Here is a tiny trained network, its code and every weight. The questions are about switching its units off for an input and a class, where a switched-off unit gives its printed mean instead of its output.

import numpy as np


def w(rows, s, z=0):
    codes = np.array(rows[::2]) - 128.0
    scale = np.full(codes.shape[1], s)
    scale[-1] = z or s
    return codes * scale


def norm(h):
    return h / np.sqrt((h * h).mean(-1, keepdims=True) + 1e-5)


def f(y):
    return y / 2 * (1 + np.tanh(0.7978845608 * (y + 0.044715 * y**3)))


def log_softmax(a):
    a = a - a.max(-1, keepdims=True)
    return a - np.log(np.exp(a).sum(-1, keepdims=True))


def net(x, mask):
    res = np.array(x, float).reshape(1, 5) / 4 @ E
    u = 0
    for l in range(2):
        y = f(norm(res) @ A[l][:, :-1].T + A[l][:, -1])
        res = res + np.where(mask[u : u + 11], y, B[l][:, -1]) @ B[l][:, :-1]
        u += 11
    return log_softmax(norm(res)[-1] @ U[:, :-1].T + U[:, -1])


A, B = {}, {}
E = w([
[208,161,183,173,228,11,57],'x0',
[54,3,46,252,213,80,102],'x1',
[253,104,25,44,127,177,106],'x2',
[149,184,66,167,150,147,195],'x3',
[195,151,126,224,57,198,119],'x4',
],0.0054)
A[0] = w([
[131,151,108,162,143,131,246,174],'L0N0',
[82,121,120,75,151,56,138,147],'L0N1',
[69,98,120,139,104,217,155,111],'L0N2',
[139,177,173,61,125,177,175,254],'L0N3',
[105,58,172,110,93,144,64,123],'L0N4',
[100,72,190,97,94,167,2,163],'L0N5',
[66,90,122,207,140,157,118,68],'L0N6',
[81,66,89,154,110,91,119,69],'L0N7',
[97,85,87,66,151,161,228,106],'L0N8',
[10,159,186,190,143,126,127,74],'L0N9',
[154,66,121,190,160,154,94,146],'L0N10',
],0.0083,0.0026)
B[0] = w([
[43,160,74,110,187,62,87,183],'L0N0',
[146,146,153,87,164,185,103,198],'L0N1',
[139,128,161,169,163,130,53,211],'L0N2',
[102,77,147,167,179,87,150,253],'L0N3',
[106,195,53,153,133,72,92,179],'L0N4',
[98,219,1,173,181,172,218,214],'L0N5',
[177,106,146,127,136,117,171,222],'L0N6',
[137,117,154,86,163,148,210,203],'L0N7',
[108,137,125,130,151,146,69,208],'L0N8',
[131,102,68,78,47,76,79,254],'L0N9',
[195,143,192,113,156,170,185,211],'L0N10',
],0.0068,0.0042)
A[1] = w([
[131,249,163,91,93,131,202,191],'L1N0',
[73,134,100,109,212,103,61,252],'L1N1',
[187,182,138,6,56,96,190,105],'L1N2',
[174,146,129,255,68,171,113,135],'L1N3',
[211,95,30,96,134,172,81,125],'L1N4',
[119,129,189,226,136,124,187,189],'L1N5',
[143,160,46,191,201,92,195,203],'L1N6',
[74,141,141,139,49,65,128,102],'L1N7',
[116,91,72,141,206,183,110,106],'L1N8',
[19,48,121,119,78,255,140,210],'L1N9',
[156,222,110,182,201,74,100,38],'L1N10',
],0.008,0.0018)
B[1] = w([
[67,44,102,161,203,83,213,183],'L1N0',
[188,181,111,101,74,214,165,254],'L1N1',
[81,99,143,197,110,133,138,173],'L1N2',
[127,192,91,3,222,154,159,200],'L1N3',
[42,108,158,79,51,14,92,207],'L1N4',
[133,98,141,31,102,122,132,185],'L1N5',
[47,143,163,126,88,139,138,255],'L1N6',
[197,70,83,83,69,74,97,163],'L1N7',
[145,114,144,180,118,86,178,208],'L1N8',
[187,166,219,178,182,102,48,218],'L1N9',
[114,147,115,202,91,192,46,215],'L1N10',
],0.0075,0.006)
U = w([
[117,60,104,95,49,4,67,163],'0',
[154,159,203,199,168,133,25,171],'1',
[114,34,185,157,172,93,225,148],'2',
[56,193,64,166,96,142,145,150],'3',
[145,173,120,40,170,155,146,133],'4',
[178,98,130,158,63,163,149,93],'5',
[228,52,86,186,66,180,157,2],'6',
[199,25,75,163,82,193,131,8],'7',
],0.012,0.0078)

Each question gives the input, the list of numbers given to net, and the class t.
The units are the neurons (one row each of A and B). Each row of codes is followed by its name. A weight is (code - 128) times the scale printed after its matrix; where a second scale follows, it is the last column's (A, B and U).
mask holds one flag per neuron, layer by layer. A switched-off neuron (its flag False) gives its mean, the last column of its row in B, instead of its output. The means were averaged over made-up inputs and are rounded, as every weight is.
A unit's drop is (log p(t) with every unit on - log p(t) with that unit switched off) / (log p(t) with every unit on - log p(t) with every unit switched off).
The circuit of an input: a set's keep is (log p(t) with only the set's units on - log p(t) with every unit switched off) / (log p(t) with every unit on - log p(t) with every unit switched off). Starting from the 12 units with the biggest drops (on a tie, the unit counted first), units are removed one at a time, each time the one whose removal leaves the highest keep (on an exact tie, the one counted first), for as long as the keep stays at least 0.8.
units of the circuit, in order: the units of the circuit, biggest drop first
most important unit: the unit with the biggest drop
k most important neurons: the k neurons with the biggest drops, biggest first
k most important neurons of layer l: the k neurons of layer l with the biggest drops, biggest first
input [-2,2,-1,4,-6], class 4: units of the circuit, in order	L1N1, L0N1
input [4,6,1,2,-7], class 4: most important unit	L1N1
input [-2,-3,-6,-6,5], class 0: 3 most important neurons	L1N7, L0N9, L1N1
input [4,-4,-3,5,4], class 3: 3 most important neurons	L1N10, L1N9, L0N0
input [7,-5,-8,-3,2], class 0: units of the circuit, in order	L1N7, L0N9, L1N9
input [-5,3,3,-3,-2], class 1: 2 most important neurons	L1N9, L0N9
input [-2,-1,5,-6,5], class 3: 3 most important neurons of layer 0	L0N5, L0N9, L0N4
input [-5,7,7,0,-4], class 0: 2 most important neurons	L1N4, L0N3
input [-2,-1,-7,-5,-4], class 0: 2 most important neurons	L0N9, L1N7
input [5,-2,3,-1,7], class 4: 2 most important neurons	L1N3, L1N9
input [6,-6,-6,2,7], class 4: units of the circuit, in order	L1N3, L1N5
input [-3,-6,-3,6,5], class 2: 2 most important neurons of layer 1	L1N0, L1N1
input [4,3,-2,7,-6], class 3: units of the circuit, in order	L1N9, L1N10
input [8,-6,6,6,3], class 1: units of the circuit, in order	L1N10, L1N1
input [0,-6,1,4,5], class 2: units of the circuit, in order	L1N0
input [-2,-4,-6,-6,7], class 4: 2 most important neurons	L1N3, L0N5
input [-6,6,-2,-8,-6], class 3: 3 most important neurons	L0N5, L0N4, L1N1
input [4,5,-2,-3,-1], class 2: 2 most important neurons of layer 0	L0N7, L0N10
input [4,-7,-4,-7,-7], class 2: 4 most important neurons	L1N0, L0N0, L0N2, L0N8
input [-3,0,-7,5,5], class 0: 2 most important neurons	L1N7, L0N9
input [6,-1,8,5,6], class 0: 3 most important neurons of layer 1	L1N4, L1N1, L1N9
input [1,-7,8,7,-6], class 0: units of the circuit, in order	L1N4, L1N3
input [5,-1,6,-2,7], class 4: 2 most important neurons	L1N3, L0N9
input [-5,0,-2,-4,-1], class 1: most important unit	L0N2
input [2,-2,-4,-3,6], class 4: 3 most important neurons	L1N3, L0N0, L1N4
input [-3,1,4,-6,-6], class 3: units of the circuit, in order	L0N5, L0N4
input [-3,-2,3,-7,7], class 3: 2 most important neurons	L0N5, L0N4
input [-5,0,8,-8,8], class 0: 3 most important neurons of layer 1	L1N4, L1N1, L1N10
input [-8,8,-3,1,2], class 1: most important neuron	L1N9
